Below are the code and all the weights of a small trained network. Each question names an input and a target symbol and asks about switching units off, where a switched-off unit gives its printed mean instead of its output.

import numpy as np


def w(rows, s, z=0):
    codes = np.array(rows[::2]) - 128.0
    scale = np.full(codes.shape[1], s)
    scale[-1] = z or s
    return codes * scale


def f(y):
    return y / 2 * (1 + np.tanh(0.7978845608 * (y + 0.044715 * y**3)))


def softmax(a):
    e = np.exp(a - a.max(-1, keepdims=True))
    return e / e.sum(-1, keepdims=True)


def log_softmax(a):
    a = a - a.max(-1, keepdims=True)
    return a - np.log(np.exp(a).sum(-1, keepdims=True))


def net(x, mask):
    ids = ['αγδεζημξτφω'.index(c) for c in x.split()]
    T = len(ids)
    res = E[ids] + P[:T]
    u = 0
    for l in range(3):
        q, k, v = (res @ M[l].T for M in (Q, K, V))
        z = softmax(np.where(np.tri(T) > 0, q @ k.T / 2**0.5, -1e9)) @ v
        res = res + np.where(mask[u], z, O[l][:, -1]) @ O[l][:, :-1]
        u += 1
        y = f(res @ A[l][:, :-1].T + A[l][:, -1])
        res = res + np.where(mask[u : u + 4], y, B[l][:, -1]) @ B[l][:, :-1]
        u += 4
    return log_softmax(res[-1] @ U[:, :-1].T + U[:, -1])


Q, K, V, O, A, B = {}, {}, {}, {}, {}, {}
E = w([
[145,186,170,115,46,50,131,231,156],'α',
[118,127,85,97,160,173,147,146,53],'γ',
[147,56,102,132,71,99,117,117,17],'δ',
[69,83,172,178,127,143,98,132,196],'ε',
[212,137,189,165,146,33,92,112,93],'ζ',
[177,64,139,110,157,129,121,51,192],'η',
[96,129,158,200,100,114,177,181,139],'μ',
[225,139,106,197,181,62,99,251,109],'ξ',
[127,189,150,146,135,183,132,83,145],'τ',
[159,108,128,211,113,90,20,126,108],'φ',
[123,108,157,181,132,186,89,222,115],'ω',
],0.019)
P = w([
[3,207,64,49,132,27,1,61,170],'0',
[168,95,155,188,135,77,128,122,118],'1',
[201,91,143,170,123,110,129,135,122],'2',
[200,75,146,149,111,131,137,158,126],'3',
[204,87,134,150,102,136,138,160,132],'4',
[186,64,142,128,95,132,129,209,127],'5',
[201,75,134,126,78,142,136,195,142],'6',
[208,77,130,132,76,180,152,159,133],'7',
],0.0057)
Q[0] = w([
[19,211,135,114,178,57,137,86,159],'0.h0',
[232,38,253,182,183,179,88,108,84],'0.h0',
],0.0055)
K[0] = w([
[212,3,161,154,175,172,116,93,94],'0.h0',
[104,142,97,98,64,133,26,148,111],'0.h0',
],0.0067)
V[0] = w([
[131,37,2,143,146,96,149,135,106],'0.h0',
[33,112,113,178,228,176,94,198,69],'0.h0',
],0.0052)
O[0] = w([
[102,47,101,30,197,96,162,132,177,230],'0.h0',
[87,128,5,189,121,144,109,88,158,4],'0.h0',
],0.011,0.0012)
A[0] = w([
[103,164,169,130,146,144,123,83,198,250],'0.n0',
[144,120,108,136,173,255,180,156,147,160],'0.n1',
[43,37,159,92,28,153,89,116,92,48],'0.n2',
[90,130,98,133,130,222,201,200,78,221],'0.n3',
],0.0081,0.0018)
B[0] = w([
[170,174,195,114,163,67,131,223,104,249],'0.n0',
[120,43,115,101,209,113,51,140,67,189],'0.n1',
[144,140,153,148,244,130,174,114,132,255],'0.n2',
[104,2,227,102,86,104,91,77,173,192],'0.n3',
],0.0092,0.0029)
Q[1] = w([
[254,111,197,149,182,103,47,149,131],'1.h0',
[54,222,138,113,151,220,169,119,186],'1.h0',
],0.0074)
K[1] = w([
[2,198,116,62,153,44,95,157,91],'1.h0',
[158,58,92,201,35,184,233,131,116],'1.h0',
],0.0059)
V[1] = w([
[112,73,126,40,71,103,232,106,167],'1.h0',
[94,188,91,148,192,173,157,105,1],'1.h0',
],0.006)
O[1] = w([
[38,29,155,203,98,204,136,163,173,39],'1.h0',
[190,109,161,35,112,243,86,150,3,3],'1.h0',
],0.0072,0.0038)
A[1] = w([
[27,133,112,250,219,230,46,142,5,250],'1.n0',
[206,20,113,151,225,35,139,181,125,54],'1.n1',
[109,192,100,253,73,46,185,143,15,205],'1.n2',
[111,167,185,158,145,120,50,144,182,23],'1.n3',
],0.0052,0.0016)
B[1] = w([
[32,126,83,62,94,151,131,144,71,140],'1.n0',
[75,209,106,164,108,104,120,20,74,247],'1.n1',
[86,145,134,82,79,100,124,156,134,162],'1.n2',
[255,179,77,174,187,95,51,133,118,145],'1.n3',
],0.0089,0.013)
Q[2] = w([
[110,52,45,65,93,146,189,188,144],'2.h0',
[135,79,163,123,212,2,37,62,81],'2.h0',
],0.0059)
K[2] = w([
[189,88,99,179,113,135,114,131,75],'2.h0',
[123,168,84,2,212,65,88,234,121],'2.h0',
],0.0057)
V[2] = w([
[160,81,162,183,255,168,102,153,53],'2.h0',
[116,202,123,171,167,125,195,160,178],'2.h0',
],0.0047)
O[2] = w([
[108,245,104,117,116,184,169,31,181,2],'2.h0',
[38,149,118,87,142,114,170,176,137,238],'2.h0',
],0.011,0.0015)
A[2] = w([
[143,173,207,111,73,83,116,79,158,102],'2.n0',
[174,116,83,73,52,12,90,43,198,95],'2.n1',
[149,178,174,208,147,147,46,166,171,254],'2.n2',
[53,149,166,49,63,118,140,3,13,194],'2.n3',
],0.0053,0.0043)
B[2] = w([
[166,13,169,148,199,139,197,68,168,175],'2.n0',
[123,104,154,148,185,153,70,76,5,215],'2.n1',
[95,161,140,130,121,255,150,125,138,181],'2.n2',
[171,138,48,133,224,164,146,194,227,247],'2.n3',
],0.0085,0.012)
U = w([
[180,6,202,186,95,143,170,235,135,180],'α',
[72,56,93,191,57,241,66,112,25,101],'γ',
[166,181,171,193,158,246,129,149,255,197],'δ',
[134,231,37,134,119,54,197,129,145,196],'ε',
[164,92,210,175,208,121,154,102,84,3],'ζ',
[17,136,214,210,171,113,146,136,196,194],'η',
[44,54,113,76,125,136,62,164,96,179],'μ',
[93,96,60,57,165,50,152,145,119,145],'ξ',
[187,166,216,43,144,169,154,218,157,235],'τ',
[161,113,183,125,141,63,94,17,149,59],'φ',
[122,197,61,193,44,107,29,94,108,49],'ω',
],0.0053,0.0029)

Each question gives the input, a string of symbols that net reads in full, and the target symbol t.
The units are the heads (2 rows each of Q, K, V and O) and the neurons (one row each of A and B). Each row of codes is followed by its name. A weight is (code - 128) times the scale printed after its matrix; where a second scale follows, it is the last column's (O, A, B and U).
mask holds one flag per unit, layer by layer, with each layer's heads first. A switched-off unit (its flag False) gives its mean, the last column of its rows in O or B, instead of its output. The means were averaged over made-up inputs and are rounded, as every weight is.
A unit's drop is (log p(t) with every unit on - log p(t) with that unit switched off) / (log p(t) with every unit on - log p(t) with every unit switched off).
The circuit of an input: a set's keep is (log p(t) with only the set's units on - log p(t) with every unit switched off) / (log p(t) with every unit on - log p(t) with every unit switched off). Starting from the 12 units with the biggest drops (on a tie, the unit counted first), units are removed one at a time, each time the one whose removal leaves the highest keep (on an exact tie, the one counted first), for as long as the keep stays at least 0.8.
units of the circuit, in order: the units of the circuit, biggest drop first
most important unit: the unit with the biggest drop
top k neurons: the k neurons with the biggest drops, biggest first
k most important neurons of layer l: the k neurons of layer l with the biggest drops, biggest first
drop of u: that unit's drop, to one decimal
input τ η ζ η τ ε α, target τ: top 2 neurons	[1.n1 0.n3]
input δ δ ζ φ η δ, target δ: units of the circuit, in order	[0.n2 2.n3 1.h0 2.h0]
input ε ε η ξ, target ε: most important unit	2.h0
input ε ζ η γ, target ξ: top 2 neurons	[0.n1 2.n3]
input φ η δ, target ε: top 2 neurons	[2.n3 0.n2]
input α μ η, target α: units of the circuit, in order	[2.h0 0.h0 1.n2]
input ω ζ η δ, target ε: units of the circuit, in order	[2.n3 1.h0 1.n1]
input μ δ δ δ, target ξ: units of the circuit, in order	[2.h0 2.n3 2.n2 1.n1]
input η μ η γ, target μ: units of the circuit, in order	[0.n1 0.n3]
input η φ τ η η δ, target η: units of the circuit, in order	[1.h0 0.h0 0.n2]
input δ η δ η η ε, target δ: top 2 neurons	[0.n2 2.n1]
input τ η τ, target τ: 2 most important neurons of layer 1	[1.n1 1.n2]
input τ ζ δ η μ, target α: 3 most important neurons of layer 0	[0.n2 0.n1 0.n3]
input τ η η η ε, target τ: units of the circuit, in order	[1.h0 0.h0 0.n0 1.n1]
input ξ η η η ζ η μ, target α: most important unit	1.n1
input η ξ η η γ η ω, target μ: units of the circuit, in order	[0.n1 1.n0]
input δ η γ, target δ: units of the circuit, in order	[2.n3 2.h0 1.h0]
input δ ζ ζ ζ ζ δ γ, target δ: top 4 neurons	[2.n3 0.n2 0.n3 1.n2]
input μ γ γ, target μ: top 2 neurons	[0.n3 0.n1]
input ω φ φ, target ω: most important unit	0.h0
input ε η ζ ε δ η φ ω, target μ: top 3 neurons	[0.n1 1.n0 0.n3]
input η ζ ε η τ η, target η: 2 most important neurons of layer 0	[0.n0 0.n1]
input α η δ, target α: drop of 2.h0	0.8
input η η τ ξ, target η: drop of 0.n3	-0.2
input η η δ η ω η ζ, target η: drop of 2.n2	0.1
input τ η γ η ε η η τ, target τ: drop of 0.n0	0.3
input δ ζ η α ω, target γ: most important unit	1.h0
